Below is a small trained network, with its code and all its weights. Each question gives an input and a target symbol and asks what happens when units are switched off, that is, made to give their printed mean instead of their output.

import numpy as np


def w(rows, s, z=0):
    codes = np.array(rows[::2]) - 128.0
    scale = np.full(codes.shape[1], s)
    scale[-1] = z or s
    return codes * scale


def norm(h):
    return h / np.sqrt((h * h).mean(-1, keepdims=True) + 1e-5)


def f(y):
    return np.maximum(y, 0)


def softmax(a):
    e = np.exp(a - a.max(-1, keepdims=True))
    return e / e.sum(-1, keepdims=True)


def log_softmax(a):
    a = a - a.max(-1, keepdims=True)
    return a - np.log(np.exp(a).sum(-1, keepdims=True))


def net(x, mask):
    ids = ['βγεξτφ'.index(c) for c in x.split()]
    T = len(ids)
    res = E[ids] + P[:T]
    u = 0
    for l in range(2):
        q, k, v = (norm(res) @ M[l].T for M in (Q, K, V))
        z = softmax(np.where(np.tri(T) > 0, q @ k.T / 2**0.5, -1e9)) @ v
        res = res + np.where(mask[u], z, O[l][:, -1]) @ O[l][:, :-1]
        u += 1
        y = f(norm(res) @ A[l][:, :-1].T + A[l][:, -1])
        res = res + np.where(mask[u : u + 8], y, B[l][:, -1]) @ B[l][:, :-1]
        u += 8
    return log_softmax(norm(res)[-1] @ U[:, :-1].T + U[:, -1])


Q, K, V, O, A, B = {}, {}, {}, {}, {}, {}
E = w([
[191,130,148,153,46,100,61,156,63,64],'β',
[158,128,114,163,73,107,68,89,161,76],'γ',
[108,73,208,75,149,129,57,140,131,130],'ε',
[110,164,118,103,150,145,32,120,151,148],'ξ',
[164,4,82,153,62,132,120,200,144,153],'τ',
[163,172,111,188,122,180,112,127,149,92],'φ',
],0.021)
P = w([
[134,171,192,116,150,80,187,191,128,151],'0',
[77,111,55,112,143,110,91,102,94,8],'1',
[133,52,42,172,151,77,102,91,168,64],'2',
[129,99,73,146,163,125,91,143,75,78],'3',
[136,91,88,167,179,143,103,106,153,114],'4',
[143,123,98,154,160,142,101,143,111,132],'5',
[144,127,116,155,154,148,99,122,131,141],'6',
[138,150,113,146,142,147,86,131,130,161],'7',
[146,160,130,138,95,153,82,174,103,158],'8',
[149,170,133,126,100,175,88,163,123,161],'9',
[169,146,140,128,119,174,113,120,169,157],'10',
[172,139,141,93,102,185,123,138,161,146],'11',
[168,144,128,63,103,187,135,142,169,144],'12',
[171,124,143,46,74,186,145,115,193,112],'13',
],0.017)
Q[0] = w([
[63,115,106,253,239,52,119,133,35,128],'0.h0',
[75,105,133,135,121,49,243,28,119,192],'0.h0',
],0.0063)
K[0] = w([
[28,63,91,255,179,164,51,75,57,94],'0.h0',
[41,121,61,99,205,109,184,101,70,41],'0.h0',
],0.0062)
V[0] = w([
[44,181,162,114,182,254,137,98,152,143],'0.h0',
[138,219,158,113,131,103,77,60,48,78],'0.h0',
],0.0073)
O[0] = w([
[29,5,194,195,117,181,82,181,139,98,1],'0.h0',
[37,97,11,98,73,164,176,133,63,154,59],'0.h0',
],0.013,0.0078)
A[0] = w([
[87,204,102,186,104,184,208,141,163,135,3],'0.n0',
[156,94,83,94,78,68,36,146,110,87,232],'0.n1',
[109,121,83,88,161,146,69,62,77,119,97],'0.n2',
[101,155,112,88,231,125,202,54,136,96,62],'0.n3',
[127,160,180,172,145,80,249,172,176,187,104],'0.n4',
[85,44,64,92,97,117,182,182,134,162,112],'0.n5',
[173,130,163,166,91,132,49,123,132,102,239],'0.n6',
[110,174,192,65,183,116,98,95,97,131,145],'0.n7',
],0.012,0.0045)
B[0] = w([
[168,142,111,175,90,118,144,89,121,145,143],'0.n0',
[94,149,144,183,198,174,123,50,194,163,253],'0.n1',
[168,112,116,174,121,176,127,72,110,192,154],'0.n2',
[170,210,183,137,86,82,125,11,181,137,135],'0.n3',
[160,143,143,206,25,153,69,34,88,92,146],'0.n4',
[125,110,130,157,45,39,161,47,82,82,142],'0.n5',
[171,117,89,193,139,228,131,155,124,106,251],'0.n6',
[73,161,146,124,58,155,180,96,244,55,165],'0.n7',
],0.011,0.015)
Q[1] = w([
[193,124,74,246,193,111,97,98,84,177],'1.h0',
[153,86,108,253,13,244,60,42,246,142],'1.h0',
],0.0064)
K[1] = w([
[98,141,150,115,210,173,154,130,168,198],'1.h0',
[109,119,147,23,89,107,191,254,107,177],'1.h0',
],0.0068)
V[1] = w([
[100,84,206,90,180,96,137,50,248,165],'1.h0',
[181,92,134,122,171,201,80,109,160,143],'1.h0',
],0.011)
O[1] = w([
[139,122,17,168,91,50,191,249,186,59,195],'1.h0',
[84,117,152,170,118,189,112,134,229,218,254],'1.h0',
],0.013,0.0068)
A[1] = w([
[181,100,142,164,45,65,108,127,100,121,252],'1.n0',
[123,163,253,138,128,39,165,201,153,161,44],'1.n1',
[168,147,156,129,149,86,104,128,78,133,136],'1.n2',
[191,145,151,150,172,114,197,116,119,73,73],'1.n3',
[179,41,106,174,48,174,107,107,128,205,180],'1.n4',
[16,100,155,116,50,106,187,89,187,69,148],'1.n5',
[171,127,46,69,116,46,99,178,41,12,171],'1.n6',
[155,159,195,95,202,158,113,63,58,147,173],'1.n7',
],0.011,0.003)
B[1] = w([
[89,73,121,169,81,120,99,117,60,90,156],'1.n0',
[52,228,56,175,156,70,80,174,65,69,131],'1.n1',
[144,117,175,194,143,108,149,148,159,127,137],'1.n2',
[66,176,91,101,82,128,92,119,146,137,167],'1.n3',
[103,128,86,103,123,146,77,49,47,125,247],'1.n4',
[150,141,108,91,82,224,120,147,144,176,148],'1.n5',
[156,93,96,212,58,126,36,5,148,144,153],'1.n6',
[68,124,120,104,187,182,158,226,128,101,165],'1.n7',
],0.012,0.014)
U = w([
[155,72,142,151,155,149,170,148,89,107,228],'β',
[185,141,66,77,47,103,225,112,108,224,99],'γ',
[107,104,48,152,134,133,158,198,140,102,192],'ε',
[66,155,123,173,91,83,118,103,135,77,161],'ξ',
[254,131,166,148,153,105,84,164,170,106,95],'τ',
[167,40,106,163,90,192,109,155,114,156,2],'φ',
],0.0095,0.0037)

Each question gives the input, a string of symbols that net reads in full, and the target symbol t.
The units are the heads (2 rows each of Q, K, V and O) and the neurons (one row each of A and B). Each row of codes is followed by its name. A weight is (code - 128) times the scale printed after its matrix; where a second scale follows, it is the last column's (O, A, B and U).
mask holds one flag per unit, layer by layer, with each layer's heads first. A switched-off unit (its flag False) gives its mean, the last column of its rows in O or B, instead of its output. The means were averaged over made-up inputs and are rounded, as every weight is.
A unit's drop is (log p(t) with every unit on - log p(t) with that unit switched off) / (log p(t) with every unit on - log p(t) with every unit switched off).
The circuit of an input: a set's keep is (log p(t) with only the set's units on - log p(t) with every unit switched off) / (log p(t) with every unit on - log p(t) with every unit switched off). Starting from the 12 units with the biggest drops (on a tie, the unit counted first), units are removed one at a time, each time the one whose removal leaves the highest keep (on an exact tie, the one counted first), for as long as the keep stays at least 0.8.
units of the circuit, in order: the units of the circuit, biggest drop first
unit that matters most: the unit with the biggest drop
k most important neurons: the k neurons with the biggest drops, biggest first
k most important neurons of layer l: the k neurons of layer l with the biggest drops, biggest first
drop of u: that unit's drop, to one decimal
input ε φ φ τ φ β φ ε, target ε: units of the circuit, in order => [1.h0]
input φ γ β β β τ, target γ: units of the circuit, in order => [0.h0, 0.n6]
input γ γ β ξ β γ, target γ: units of the circuit, in order => [0.h0, 0.n6]
input τ τ ξ, target τ: units of the circuit, in order => [0.h0, 1.n4]
input τ β φ τ τ ε β ε ξ ε ε γ, target ε: 2 most important neurons => [0.n7, 0.n4]
input ε τ τ φ ξ β τ, target ε: 3 most important neurons of layer 0 => [0.n6, 0.n7, 0.n2]
input γ τ τ ε β ξ, target γ: units of the circuit, in order => [0.h0, 0.n6, 0.n2]
input β τ φ ε ε φ φ φ γ φ τ β ε, target β: units of the circuit, in order => [1.h0, 0.h0, 1.n7]
input β φ τ γ β ξ β β γ β ξ, target γ: 2 most important neurons of layer 0 => [0.n6, 0.n1]
input β ε ξ τ γ β τ τ τ τ ξ φ, target β: units of the circuit, in order => [0.h0, 1.h0, 1.n7, 0.n6]
input β ξ γ ε β τ β φ τ ξ γ, target β: 2 most important neurons => [1.n7, 0.n5]
input ε τ τ γ ξ β ξ, target ε: 2 most important neurons of layer 0 => [0.n7, 0.n6]
input γ τ τ τ φ τ γ β φ, target γ: 3 most important neurons => [0.n6, 0.n0, 0.n1]
input φ ε β τ β β ε τ, target ε: most important neuron of layer 1 => [1.n6]
input ξ β τ ε τ, target ξ: 4 most important neurons => [0.n6, 0.n5, 0.n1, 1.n3]
input ε ε φ τ β τ ε ε, target ε: 3 most important neurons of layer 0 => [0.n7, 0.n6, 0.n1]
input β τ φ ξ τ ξ φ β τ β, target β: 2 most important neurons => [1.n7, 0.n5]
input β τ τ β τ τ ε ξ, target β: 2 most important neurons => [1.n7, 0.n2]
input τ φ τ τ ξ φ γ τ τ τ τ τ ξ, target τ: drop of 1.n0 => 0.0
input γ ε φ τ τ β τ ξ β ε, target γ: drop of 1.n6 => 0.0
input γ ε τ φ φ β τ ε τ ξ τ β γ β, target γ: unit that matters most => 0.h0
input τ τ ε, target τ: drop of 1.n6 => 0.0
